Below are the code and all the weights of a small trained network. Each question names an input and a target symbol and asks about switching units off, where a switched-off unit gives its printed mean instead of its output.

import numpy as np


def w(rows, s, z=0):
    codes = np.array(rows[::2]) - 128.0
    scale = np.full(codes.shape[1], s)
    scale[-1] = z or s
    return codes * scale


def f(y):
    return y / 2 * (1 + np.tanh(0.7978845608 * (y + 0.044715 * y**3)))


def softmax(a):
    e = np.exp(a - a.max(-1, keepdims=True))
    return e / e.sum(-1, keepdims=True)


def log_softmax(a):
    a = a - a.max(-1, keepdims=True)
    return a - np.log(np.exp(a).sum(-1, keepdims=True))


def net(x, mask):
    ids = ['αβγεθλπσω'.index(c) for c in x.split()]
    T = len(ids)
    res = E[ids] + P[:T]
    r = res
    for j in range(2):
        rows = slice(2 * j, 2 * j + 2)
        q, k, v = (r @ M[0][rows].T for M in (Q, K, V))
        z = softmax(np.where(np.tri(T) > 0, q @ k.T / 2**0.5, -1e9)) @ v
        o = O[0][rows]
        res = res + np.where(mask[j], z, o[:, -1]) @ o[:, :-1]
    y = f(res @ A[0][:, :-1].T + A[0][:, -1])
    res = res + np.where(mask[2:10], y, B[0][:, -1]) @ B[0][:, :-1]
    return log_softmax(res[-1] @ U[:, :-1].T + U[:, -1])


Q, K, V, O, A, B = {}, {}, {}, {}, {}, {}
E = w([
[170,30,125,97,205],'α',
[70,187,120,88,158],'β',
[136,120,175,177,161],'γ',
[17,58,89,106,69],'ε',
[123,142,73,162,59],'θ',
[121,117,98,2,148],'λ',
[68,157,92,176,143],'π',
[112,100,224,111,144],'σ',
[74,132,135,187,241],'ω',
],0.019)
P = w([
[227,188,105,91,188],'0',
[182,182,122,98,138],'1',
[151,178,137,105,102],'2',
[115,172,152,101,73],'3',
[93,176,168,101,46],'4',
[70,170,178,122,1],'5',
],0.0087)
Q[0] = w([
[153,33,123,135,127],'H0',
[165,2,92,156,151],'H0',
[36,159,10,155,120],'H1',
[92,69,25,75,101],'H1',
],0.015)
K[0] = w([
[168,184,168,142,132],'H0',
[191,181,181,113,139],'H0',
[71,187,40,152,107],'H1',
[130,102,4,52,94],'H1',
],0.014)
V[0] = w([
[103,124,132,87,99],'H0',
[15,36,118,136,101],'H0',
[168,217,119,105,130],'H1',
[253,88,86,130,246],'H1',
],0.0051)
O[0] = w([
[120,88,78,98,103,244],'H0',
[102,2,47,128,156,90],'H0',
[153,150,160,139,54,235],'H1',
[14,70,135,130,42,3],'H1',
],0.0069,0.00051)
A[0] = w([
[46,217,44,148,154,149],'N0',
[91,161,172,176,170,2],'N1',
[97,187,139,239,122,113],'N2',
[71,132,190,80,121,114],'N3',
[253,121,107,140,197,232],'N4',
[73,117,163,202,110,135],'N5',
[134,210,203,85,83,93],'N6',
[219,51,98,149,127,143],'N7',
],0.012,0.0067)
B[0] = w([
[206,95,192,61,73,254],'N0',
[56,130,89,92,159,133],'N1',
[160,206,56,108,188,191],'N2',
[31,122,97,126,116,192],'N3',
[192,117,255,98,168,164],'N4',
[108,78,45,133,162,149],'N5',
[119,184,115,195,118,204],'N6',
[84,180,216,96,49,147],'N7',
],0.0093,0.0074)
U = w([
[158,20,137,131,96,141],'α',
[144,170,165,92,152,232],'β',
[98,159,135,255,146,134],'γ',
[80,139,30,152,65,201],'ε',
[151,196,140,180,20,2],'θ',
[53,170,42,86,148,41],'λ',
[235,130,73,148,112,58],'π',
[54,106,210,174,129,59],'σ',
[130,135,66,198,221,81],'ω',
],0.0087,0.0075)

Each question gives the input, a string of symbols that net reads in full, and the target symbol t.
The units are the heads (2 rows each of Q, K, V and O) and the neurons (one row each of A and B). Each row of codes is followed by its name. A weight is (code - 128) times the scale printed after its matrix; where a second scale follows, it is the last column's (O, A, B and U).
mask holds one flag per unit, heads first, then neurons. A switched-off unit (its flag False) gives its mean, the last column of its rows in O or B, instead of its output. The means were averaged over made-up inputs and are rounded, as every weight is.
A unit's drop is (log p(t) with every unit on - log p(t) with that unit switched off) / (log p(t) with every unit on - log p(t) with every unit switched off).
The circuit of an input: a set's keep is (log p(t) with only the set's units on - log p(t) with every unit switched off) / (log p(t) with every unit on - log p(t) with every unit switched off). Starting from all 10 units, units are removed one at a time, each time the one whose removal leaves the highest keep (on an exact tie, the one counted first), for as long as the keep stays at least 0.8.
circuit, biggest first: the units of the circuit, biggest drop first
top k neurons: the k neurons with the biggest drops, biggest first
which heads matter: for each layer, one digit per head in row order, 1 if its drop is at least 0.15 and else 0, layers parted by /
drop when u is switched off: that unit's drop, to one decimal
input λ π α γ ω π, target π: which heads matter : 01
input θ σ ε γ ω, target α: which heads matter : 10
input λ λ β, target θ: circuit, biggest first : N6; H0; N0; H1
input σ λ α α β π, target β: circuit, biggest first : H1; N0
input π α ε α ε, target α: circuit, biggest first : N2; N6
input γ γ ε, target β: circuit, biggest first : H1; H0
input σ π π, target π: which heads matter : 00
input λ σ α σ σ, target γ: which heads matter : 00
input γ π ω ε θ, target β: circuit, biggest first : H1; N4
input α β β α, target ε: top 2 neurons : N0; N4
input ω ω π ω, target λ: which heads matter : 01
input α λ γ λ ω, target λ: circuit, biggest first : N1; N2
input α π α ε γ σ, target α: circuit, biggest first : H0
input σ π λ λ λ, target ε: which heads matter : 00
input λ ε ω π ε ω, target α: which heads matter : 10
input γ ω γ, target ω: drop when N7 is switched off : 0.1
input λ σ σ, target γ: drop when H1 is switched off : 0.0
input α λ ω γ β, target θ: drop when N0 is switched off : 0.3
input β ε θ π, target α: drop when N0 is switched off : 0.4
